Below is a small trained network, with its code and all its weights. Each question gives an input and a class and asks what happens when units are switched off, that is, made to give their printed mean instead of their output.

import numpy as np


def w(rows, s, z=0):
    codes = np.array(rows[::2]) - 128.0
    scale = np.full(codes.shape[1], s)
    scale[-1] = z or s
    return codes * scale


def f(y):
    return y / 2 * (1 + np.tanh(0.7978845608 * (y + 0.044715 * y**3)))


def log_softmax(a):
    a = a - a.max(-1, keepdims=True)
    return a - np.log(np.exp(a).sum(-1, keepdims=True))


def net(x, mask):
    res = np.array(x, float).reshape(1, 6) / 4 @ E
    y = f(res @ A[0][:, :-1].T + A[0][:, -1])
    res = res + np.where(mask, y, B[0][:, -1]) @ B[0][:, :-1]
    return log_softmax(res[-1] @ U[:, :-1].T + U[:, -1])


A, B = {}, {}
E = w([
[234,141,37,185],'x0',
[82,100,5,65],'x1',
[125,124,128,130],'x2',
[128,128,128,127],'x3',
[132,134,128,120],'x4',
[53,255,96,171],'x5',
],0.0059)
A[0] = w([
[93,233,111,158,64],'neuron 0',
[138,154,126,111,193],'neuron 1',
[121,103,159,79,77],'neuron 2',
[164,130,99,150,50],'neuron 3',
[134,148,153,148,41],'neuron 4',
[202,145,73,181,73],'neuron 5',
[136,135,165,140,16],'neuron 6',
[109,248,116,114,48],'neuron 7',
[64,148,164,89,38],'neuron 8',
[110,152,44,70,94],'neuron 9',
[105,80,69,82,95],'neuron 10',
[145,160,186,187,82],'neuron 11',
[182,107,94,158,79],'neuron 12',
[178,141,126,106,24],'neuron 13',
[109,131,70,58,74],'neuron 14',
[146,149,159,103,1],'neuron 15',
[167,146,185,185,84],'neuron 16',
[160,157,178,140,50],'neuron 17',
[70,136,181,70,58],'neuron 18',
[157,170,200,145,94],'neuron 19',
[192,156,62,200,105],'neuron 20',
[48,185,167,133,123],'neuron 21',
[188,194,93,138,91],'neuron 22',
[78,226,120,189,100],'neuron 23',
[189,85,166,97,124],'neuron 24',
[160,166,172,114,24],'neuron 25',
[103,162,194,209,181],'neuron 26',
[128,196,88,201,76],'neuron 27',
[165,151,108,112,49],'neuron 28',
[129,133,158,148,32],'neuron 29',
[92,137,156,107,54],'neuron 30',
[189,104,142,59,64],'neuron 31',
],0.012,0.0075)
B[0] = w([
[255,64,147,191,201],'neuron 0',
[58,153,97,99,193],'neuron 1',
[126,53,165,109,137],'neuron 2',
[78,56,237,116,118],'neuron 3',
[157,170,228,203,108],'neuron 4',
[41,112,168,64,181],'neuron 5',
[90,140,230,221,107],'neuron 6',
[213,48,111,217,182],'neuron 7',
[73,101,191,93,145],'neuron 8',
[95,205,111,219,199],'neuron 9',
[155,209,171,220,180],'neuron 10',
[86,199,141,159,169],'neuron 11',
[89,63,172,98,147],'neuron 12',
[109,87,242,192,105],'neuron 13',
[114,199,158,216,165],'neuron 14',
[115,97,229,238,102],'neuron 15',
[109,204,101,176,170],'neuron 16',
[107,183,174,214,129],'neuron 17',
[43,78,159,69,167],'neuron 18',
[72,179,84,177,175],'neuron 19',
[27,111,154,58,210],'neuron 20',
[118,67,137,57,221],'neuron 21',
[62,80,171,84,163],'neuron 22',
[213,68,143,145,233],'neuron 23',
[189,103,94,168,192],'neuron 24',
[120,142,217,227,112],'neuron 25',
[109,160,45,126,254],'neuron 26',
[118,53,143,98,182],'neuron 27',
[117,94,203,164,108],'neuron 28',
[128,131,210,175,106],'neuron 29',
[73,88,238,105,121],'neuron 30',
[177,61,197,192,143],'neuron 31',
],0.0096,0.0054)
U = w([
[226,87,148,181,158],'0',
[62,138,163,81,19],'1',
[106,253,116,219,2],'2',
[150,175,70,104,229],'3',
[150,168,66,101,200],'4',
],0.012,0.0052)

Each question gives the input, the list of numbers given to net, and the class t.
The units are the neurons (one row each of A and B). Each row of codes is followed by its name. A weight is (code - 128) times the scale printed after its matrix; where a second scale follows, it is the last column's (A, B and U).
mask holds one flag per neuron, in row order. A switched-off neuron (its flag False) gives its mean, the last column of its row in B, instead of its output. The means were averaged over made-up inputs and are rounded, as every weight is.
A unit's drop is (log p(t) with every unit on - log p(t) with that unit switched off) / (log p(t) with every unit on - log p(t) with every unit switched off).
The circuit of an input: a set's keep is (log p(t) with only the set's units on - log p(t) with every unit switched off) / (log p(t) with every unit on - log p(t) with every unit switched off). Starting from the 12 units with the biggest drops (on a tie, the unit counted first), units are removed one at a time, each time the one whose removal leaves the highest keep (on an exact tie, the one counted first), for as long as the keep stays at least 0.8.
circuit, biggest first: the units of the circuit, biggest drop first
unit that matters most: the unit with the biggest drop
top k neurons: the k neurons with the biggest drops, biggest first
drop when u is switched off: that unit's drop, to one decimal
input [7,6,0,-1,3,6], class 1: unit that matters most => neuron 20
input [6,-3,-3,4,4,4], class 1: circuit, biggest first => neuron 20; neuron 22
input [4,3,-2,-4,-5,6], class 0: circuit, biggest first => neuron 0; neuron 23
input [-6,-7,6,7,-7,-1], class 2: circuit, biggest first => neuron 19; neuron 16
input [6,-2,1,-4,2,5], class 1: circuit, biggest first => neuron 20; neuron 22
input [6,3,-1,-3,-6,5], class 1: top 3 neurons => neuron 20; neuron 5; neuron 22
input [7,1,-8,5,5,8], class 0: top 3 neurons => neuron 0; neuron 7; neuron 23
input [3,2,5,-6,-1,6], class 0: top 2 neurons => neuron 0; neuron 23
input [-2,4,7,2,1,-7], class 0: top 2 neurons => neuron 31; neuron 26
input [7,-2,7,-7,0,0], class 1: drop when neuron 20 is switched off => 0.1
input [4,3,1,-3,-5,-1], class 1: drop when neuron 7 is switched off => 0.2
input [6,7,0,3,6,2], class 2: drop when neuron 21 is switched off => 0.2
input [3,-7,2,-5,5,1], class 2: drop when neuron 11 is switched off => 0.1
input [4,6,-6,1,3,-8], class 0: circuit, biggest first => neuron 31
